Below are the code and all the weights of a small trained network. Each question names an input and a class and asks about switching units off, where a switched-off unit gives its printed mean instead of its output.

import numpy as np


def w(rows, s, z=0):
    codes = np.array(rows[::2]) - 128.0
    scale = np.full(codes.shape[1], s)
    scale[-1] = z or s
    return codes * scale


def f(y):
    return np.maximum(y, 0)


def log_softmax(a):
    a = a - a.max(-1, keepdims=True)
    return a - np.log(np.exp(a).sum(-1, keepdims=True))


def net(x, mask):
    res = np.array(x, float).reshape(1, 2) / 4 @ E
    y = f(res @ A[0][:, :-1].T + A[0][:, -1])
    res = res + np.where(mask, y, B[0][:, -1]) @ B[0][:, :-1]
    return log_softmax(res[-1] @ U[:, :-1].T + U[:, -1])


A, B = {}, {}
E = w([
[183,168,8,94,48],'x0',
[203,33,135,209,50],'x1',
],0.013)
A[0] = w([
[143,84,229,180,216,62],'n1',
[205,32,191,249,46,219],'n2',
[193,172,23,100,57,27],'n3',
[18,204,116,45,215,248],'n4',
[74,55,190,207,255,58],'n5',
[57,197,171,81,90,99],'n6',
],0.0086,0.0015)
B[0] = w([
[193,195,178,47,129,227],'n1',
[61,8,82,144,202,254],'n2',
[207,190,200,53,113,218],'n3',
[100,87,14,169,181,252],'n4',
[169,184,177,75,104,247],'n5',
[96,87,150,108,130,176],'n6',
],0.011,0.015)
U = w([
[43,9,19,152,202,249],'0',
[240,189,208,86,117,7],'1',
],0.013,0.0018)

Each question gives the input, the list of numbers given to net, and the class t.
The units are the neurons (one row each of A and B). Each row of codes is followed by its name. A weight is (code - 128) times the scale printed after its matrix; where a second scale follows, it is the last column's (A, B and U).
mask holds one flag per neuron, in row order. A switched-off neuron (its flag False) gives its mean, the last column of its row in B, instead of its output. The means were averaged over made-up inputs and are rounded, as every weight is.
A unit's drop is (log p(t) with every unit on - log p(t) with that unit switched off) / (log p(t) with every unit on - log p(t) with every unit switched off).
The circuit of an input: a set's keep is (log p(t) with only the set's units on - log p(t) with every unit switched off) / (log p(t) with every unit on - log p(t) with every unit switched off). Starting from all 6 units, units are removed one at a time, each time the one whose removal leaves the highest keep (on an exact tie, the one counted first), for as long as the keep stays at least 0.8.
units of the circuit, in order: the units of the circuit, biggest drop first
k most important neurons: the k neurons with the biggest drops, biggest first
drop when u is switched off: that unit's drop, to one decimal
input [-3,2], class 1: units of the circuit, in order => n4
input [-2,0], class 1: 2 most important neurons => n2, n4
input [-2,-1], class 1: 2 most important neurons => n2, n4
input [-7,6], class 1: 4 most important neurons => n1, n5, n4, n6
input [-5,-3], class 1: 2 most important neurons => n2, n5
input [-5,4], class 1: 2 most important neurons => n4, n1
input [-7,-4], class 1: 2 most important neurons => n5, n2
input [-5,-4], class 1: 3 most important neurons => n2, n5, n1
input [-8,7], class 1: 2 most important neurons => n1, n5
input [6,-8], class 0: drop when n4 is switched off => 7.4
input [-7,2], class 1: drop when n1 is switched off => 0.0
input [8,8], class 0: drop when n5 is switched off => 3.6
